Below are the code and all the weights of a small trained network. Each question names an input and a class and asks about switching units off, where a switched-off unit gives its printed mean instead of its output.

import numpy as np


def w(rows, s, z=0):
    codes = np.array(rows[::2]) - 128.0
    scale = np.full(codes.shape[1], s)
    scale[-1] = z or s
    return codes * scale


def f(y):
    return y / 2 * (1 + np.tanh(0.7978845608 * (y + 0.044715 * y**3)))


def log_softmax(a):
    a = a - a.max(-1, keepdims=True)
    return a - np.log(np.exp(a).sum(-1, keepdims=True))


def net(x, mask):
    res = np.array(x, float).reshape(1, 4) / 4 @ E
    y = f(res @ A[0][:, :-1].T + A[0][:, -1])
    res = res + np.where(mask, y, B[0][:, -1]) @ B[0][:, :-1]
    return log_softmax(res[-1] @ U[:, :-1].T + U[:, -1])


A, B = {}, {}
E = w([
[134,47,200,4,129,50,169,117,158,215],'x0',
[56,53,86,195,105,129,130,138,150,127],'x1',
[67,160,112,71,66,147,151,137,38,106],'x2',
[86,138,43,67,127,153,140,114,217,121],'x3',
],0.013)
A[0] = w([
[106,193,62,124,142,131,145,120,197,131,30],'neuron 1',
[144,150,124,209,135,156,104,167,143,107,150],'neuron 2',
[79,178,88,117,103,136,134,118,63,127,57],'neuron 3',
[190,128,115,195,175,120,119,107,203,134,196],'neuron 4',
[55,94,88,199,103,117,133,120,143,121,98],'neuron 5',
[156,114,141,132,139,125,134,133,165,135,27],'neuron 6',
[170,135,113,181,150,129,132,125,176,133,3],'neuron 7',
[127,228,66,192,134,145,137,108,119,113,68],'neuron 8',
[101,76,128,160,114,126,138,146,152,140,79],'neuron 9',
[195,253,123,99,137,124,137,125,151,125,49],'neuron 10',
[151,123,151,198,141,115,139,126,66,137,56],'neuron 11',
[106,131,94,69,129,144,120,126,173,120,105],'neuron 12',
],0.015,0.0055)
B[0] = w([
[207,156,231,180,82,158,108,123,106,128,203],'neuron 1',
[132,120,136,103,128,90,152,100,158,153,235],'neuron 2',
[62,128,130,109,86,142,142,227,104,115,192],'neuron 3',
[112,182,84,100,112,124,181,223,97,121,247],'neuron 4',
[149,88,66,124,192,184,114,129,78,127,218],'neuron 5',
[41,74,154,117,78,115,84,61,115,109,150],'neuron 6',
[6,54,186,130,54,154,56,113,97,93,179],'neuron 7',
[135,116,143,86,142,47,141,89,177,156,252],'neuron 8',
[180,101,87,89,175,143,111,116,112,121,173],'neuron 9',
[136,37,27,144,200,197,107,125,83,123,200],'neuron 10',
[209,148,175,169,86,161,95,135,128,112,190],'neuron 11',
[174,139,150,166,99,69,114,143,128,115,190],'neuron 12',
],0.016,0.019)
U = w([
[157,71,73,145,207,202,83,98,95,128,134],'0',
[31,137,128,116,46,145,129,169,100,95,147],'1',
[237,144,185,215,80,141,78,120,123,109,136],'2',
[137,61,136,73,126,39,156,63,169,205,96],'3',
[173,203,80,153,180,134,246,169,135,171,250],'4',
[74,169,119,148,136,172,93,69,135,159,86],'5',
[85,123,148,184,145,177,142,72,162,88,82],'6',
],0.011)

Each question gives the input, the list of numbers given to net, and the class t.
The units are the neurons (one row each of A and B). Each row of codes is followed by its name. A weight is (code - 128) times the scale printed after its matrix; where a second scale follows, it is the last column's (A, B and U).
mask holds one flag per neuron, in row order. A switched-off neuron (its flag False) gives its mean, the last column of its row in B, instead of its output. The means were averaged over made-up inputs and are rounded, as every weight is.
A unit's drop is (log p(t) with every unit on - log p(t) with that unit switched off) / (log p(t) with every unit on - log p(t) with every unit switched off).
The circuit of an input: a set's keep is (log p(t) with only the set's units on - log p(t) with every unit switched off) / (log p(t) with every unit on - log p(t) with every unit switched off). Starting from all 12 units, units are removed one at a time, each time the one whose removal leaves the highest keep (on an exact tie, the one counted first), for as long as the keep stays at least 0.8.
circuit, biggest first: the units of the circuit, biggest drop first
unit that matters most: the unit with the biggest drop
top k neurons: the k neurons with the biggest drops, biggest first
drop when u is switched off: that unit's drop, to one decimal
input [-1,-3,-5,5], class 1: unit that matters most -> neuron 4
input [2,6,-7,3], class 1: top 4 neurons -> (neuron 4; neuron 10; neuron 7; neuron 6)
input [6,-6,-7,0], class 1: circuit, biggest first -> (neuron 6; neuron 8)
input [-6,-1,-7,7], class 1: top 3 neurons -> (neuron 7; neuron 4; neuron 11)
input [6,-2,-6,0], class 1: circuit, biggest first -> (neuron 8; neuron 6)
input [7,2,7,-1], class 1: top 2 neurons -> (neuron 8; neuron 2)
input [6,-6,-1,-2], class 0: top 2 neurons -> (neuron 8; neuron 2)
input [3,3,-1,4], class 2: circuit, biggest first -> (neuron 8; neuron 10; neuron 4)
input [-7,4,-5,6], class 3: top 4 neurons -> (neuron 8; neuron 2; neuron 7; neuron 11)
input [-5,-7,6,-6], class 0: top 3 neurons -> (neuron 10; neuron 4; neuron 1)
input [-7,2,6,4], class 3: top 2 neurons -> (neuron 8; neuron 4)
input [-5,4,3,1], class 3: top 4 neurons -> (neuron 8; neuron 4; neuron 10; neuron 2)
input [0,1,4,6], class 2: top 3 neurons -> (neuron 1; neuron 4; neuron 12)
input [4,0,-2,-4], class 2: unit that matters most -> neuron 8
input [-1,3,5,-8], class 2: top 2 neurons -> (neuron 11; neuron 4)
input [-2,1,-3,0], class 4: top 4 neurons -> (neuron 3; neuron 6; neuron 4; neuron 2)
input [-5,-3,-7,4], class 1: top 2 neurons -> (neuron 7; neuron 4)
input [6,-1,7,4], class 1: top 2 neurons -> (neuron 8; neuron 2)
input [-8,-7,6,2], class 3: top 2 neurons -> (neuron 8; neuron 5)
input [1,5,3,-7], class 2: circuit, biggest first -> (neuron 11)
input [-1,5,-8,3], class 1: drop when neuron 4 is switched off -> 1.1
input [-3,-8,6,1], class 0: drop when neuron 10 is switched off -> 5.9
input [-2,-3,-8,-3], class 1: drop when neuron 4 is switched off -> 0.0
input [3,-7,-2,2], class 0: drop when neuron 10 is switched off -> 0.4
